Below is a small trained network, with its code and all its weights. Each question gives an input and a class and asks what happens when units are switched off, that is, made to give their printed mean instead of their output.

import numpy as np


def w(rows, s, z=0):
    codes = np.array(rows[::2]) - 128.0
    scale = np.full(codes.shape[1], s)
    scale[-1] = z or s
    return codes * scale


def f(y):
    return np.maximum(y, 0)


def log_softmax(a):
    a = a - a.max(-1, keepdims=True)
    return a - np.log(np.exp(a).sum(-1, keepdims=True))


def net(x, mask):
    res = np.array(x, float).reshape(1, 8) / 4 @ E
    y = f(res @ A[0][:, :-1].T + A[0][:, -1])
    res = res + np.where(mask, y, B[0][:, -1]) @ B[0][:, :-1]
    return log_softmax(res[-1] @ U[:, :-1].T + U[:, -1])


A, B = {}, {}
E = w([
[109,118,158,102,112,205,136,151,192],'x0',
[127,128,127,126,128,128,129,129,127],'x1',
[47,152,171,135,182,153,96,97,94],'x2',
[155,249,130,116,79,152,126,101,103],'x3',
[124,127,80,80,132,119,77,49,159],'x4',
[107,92,76,150,98,172,192,71,102],'x5',
[131,128,128,131,130,129,127,127,130],'x6',
[133,127,124,128,132,133,125,130,126],'x7',
],0.016)
A[0] = w([
[137,136,149,59,100,178,112,176,204,115],'n0',
[153,153,179,84,170,102,57,173,172,113],'n1',
[115,119,87,67,142,118,64,68,164,105],'n2',
[126,9,101,159,167,92,127,157,183,132],'n3',
[134,133,121,110,88,213,115,166,212,109],'n4',
[157,137,119,146,138,72,126,123,58,107],'n5',
[142,192,123,112,106,145,147,110,108,143],'n6',
[34,156,156,124,146,171,83,108,86,97],'n7',
[153,139,107,162,108,28,112,110,84,104],'n8',
[143,183,147,112,80,151,131,118,95,125],'n9',
[179,162,155,94,147,87,58,180,153,110],'n10',
[58,136,125,176,138,176,138,108,111,81],'n11',
[122,106,90,168,83,197,178,69,78,120],'n12',
[178,134,178,188,94,138,181,209,92,103],'n13',
[236,126,84,104,42,98,160,159,162,85],'n14',
[106,146,146,165,194,103,117,84,108,103],'n15',
[137,128,190,205,95,143,203,176,89,106],'n16',
[138,176,120,132,82,140,99,119,119,137],'n17',
[185,189,137,128,81,141,147,109,117,113],'n18',
[134,173,161,129,125,181,98,99,86,124],'n19',
[196,209,83,148,87,140,146,138,153,125],'n20',
[92,145,162,116,126,206,136,142,207,120],'n21',
[151,128,57,75,115,115,60,76,177,105],'n22',
[118,111,149,113,99,215,163,110,195,102],'n23',
[153,182,118,139,127,145,134,125,149,121],'n24',
[141,119,118,123,123,133,116,126,129,5],'n25',
[73,146,147,174,157,154,123,159,90,113],'n26',
[127,135,65,131,117,177,181,94,113,118],'n27',
[153,131,84,150,132,51,133,101,67,131],'n28',
[117,190,136,94,102,135,128,107,117,129],'n29',
[176,158,166,80,141,62,90,160,184,127],'n30',
[111,86,96,146,111,175,209,59,109,123],'n31',
[103,95,99,131,150,103,104,114,170,113],'n32',
[146,141,78,55,117,113,99,58,137,104],'n33',
[138,120,122,54,94,145,78,59,172,115],'n34',
[148,167,140,119,137,125,70,199,151,106],'n35',
[142,115,70,163,83,140,187,114,151,128],'n36',
[211,84,78,122,73,91,151,181,171,104],'n37',
],0.014,0.016)
B[0] = w([
[189,136,67,205,127,129,76,152,82,193],'n0',
[121,89,91,114,85,51,141,87,211,204],'n1',
[144,204,160,95,138,174,182,176,127,198],'n2',
[146,11,237,99,237,69,165,124,52,253],'n3',
[152,134,96,201,123,140,85,137,57,195],'n4',
[172,130,79,188,110,137,82,185,76,193],'n5',
[133,77,127,98,165,107,155,120,96,199],'n6',
[40,109,132,89,105,181,70,125,152,205],'n7',
[172,125,45,220,131,159,75,175,71,209],'n8',
[139,94,144,124,182,78,132,133,109,193],'n9',
[141,116,94,150,78,70,146,62,222,203],'n10',
[70,111,127,103,117,166,90,110,183,176],'n11',
[141,106,91,135,66,59,153,90,206,225],'n12',
[192,215,144,104,112,172,214,222,190,231],'n13',
[16,126,148,33,79,216,39,130,130,230],'n14',
[61,107,93,79,117,195,69,145,111,183],'n15',
[179,205,158,93,124,152,206,184,132,228],'n16',
[153,80,168,100,156,78,126,152,113,185],'n17',
[131,70,164,91,171,92,133,130,87,198],'n18',
[99,67,176,125,151,145,121,131,119,188],'n19',
[119,46,182,70,211,110,131,140,99,213],'n20',
[170,130,87,168,135,151,55,178,45,197],'n21',
[139,202,154,117,121,148,184,160,123,201],'n22',
[188,123,67,185,110,110,70,185,62,193],'n23',
[137,78,143,103,138,120,153,158,106,166],'n24',
[108,117,146,113,88,183,87,172,121,128],'n25',
[114,188,130,70,122,180,132,165,161,184],'n26',
[126,126,136,149,76,71,140,79,181,195],'n27',
[207,124,63,196,101,153,64,167,50,221],'n28',
[114,66,164,98,151,91,146,140,82,188],'n29',
[113,96,82,130,57,74,155,75,175,207],'n30',
[155,110,106,124,69,22,133,61,180,223],'n31',
[150,125,153,109,168,147,184,169,115,169],'n32',
[174,207,147,121,146,175,197,164,150,196],'n33',
[142,201,163,140,123,158,184,161,125,190],'n34',
[121,117,115,113,84,86,160,80,182,182],'n35',
[88,126,89,116,98,102,122,85,201,201],'n36',
[22,148,139,54,123,212,60,113,126,230],'n37',
],0.011,0.02)
U = w([
[144,2,238,134,227,86,156,146,66,35],'0',
[154,117,84,168,52,52,137,75,205,61],'1',
[207,139,48,234,116,145,29,182,31,109],'2',
[182,250,193,125,126,181,228,195,141,1],'3',
[19,124,165,85,114,211,20,125,136,181],'4',
],0.013,0.0047)

Each question gives the input, the list of numbers given to net, and the class t.
The units are the neurons (one row each of A and B). Each row of codes is followed by its name. A weight is (code - 128) times the scale printed after its matrix; where a second scale follows, it is the last column's (A, B and U).
mask holds one flag per neuron, in row order. A switched-off neuron (its flag False) gives its mean, the last column of its row in B, instead of its output. The means were averaged over made-up inputs and are rounded, as every weight is.
A unit's drop is (log p(t) with every unit on - log p(t) with that unit switched off) / (log p(t) with every unit on - log p(t) with every unit switched off).
The circuit of an input: a set's keep is (log p(t) with only the set's units on - log p(t) with every unit switched off) / (log p(t) with every unit on - log p(t) with every unit switched off). Starting from the 12 units with the biggest drops (on a tie, the unit counted first), units are removed one at a time, each time the one whose removal leaves the highest keep (on an exact tie, the one counted first), for as long as the keep stays at least 0.8.
circuit, biggest first: the units of the circuit, biggest drop first
most important unit: the unit with the biggest drop
top k neurons: the k neurons with the biggest drops, biggest first
drop when u is switched off: that unit's drop, to one decimal
input [4,4,4,7,4,-8,5,-7], class 1: circuit, biggest first : (n10)
input [1,5,7,-2,7,-8,6,-1], class 1: top 2 neurons : (n1 n10)
input [0,-3,7,1,-8,7,-3,0], class 3: top 3 neurons : (n16 n26 n13)
input [3,1,-5,8,8,-8,4,8], class 0: top 4 neurons : (n20 n18 n29 n13)
input [-6,1,-6,-1,4,-4,-2,-4], class 2: top 4 neurons : (n8 n28 n5 n7)
input [8,1,6,5,5,7,8,-3], class 2: top 2 neurons : (n21 n23)
input [7,-4,-5,6,-7,6,-1,-3], class 2: top 2 neurons : (n23 n4)
input [1,-5,-5,2,-1,-4,-7,8], class 4: top 4 neurons : (n14 n37 n31 n12)
input [2,-2,-6,6,5,-4,-6,-5], class 0: top 2 neurons : (n20 n18)
input [5,8,6,0,2,-6,-6,7], class 1: top 2 neurons : (n1 n14)
input [-5,-1,-7,-2,-8,-6,0,-2], class 3: top 2 neurons : (n13 n16)
input [-5,4,-4,-1,5,2,4,8], class 2: top 4 neurons : (n28 n8 n13 n16)
input [8,6,4,-1,8,-1,0,0], class 2: top 4 neurons : (n21 n23 n0 n4)
input [-5,-5,-6,0,-7,-5,-2,3], class 3: top 2 neurons : (n13 n16)
input [-5,0,0,-5,6,-3,7,-5], class 3: most important unit : n2
input [-4,-3,4,1,-3,3,-1,3], class 2: drop when n1 is switched off : 0.1
input [4,-4,1,0,-1,-7,-3,-5], class 1: drop when n6 is switched off : 0.0
input [-1,5,-8,6,6,-7,-4,-8], class 4: drop when n14 is switched off : 4.3
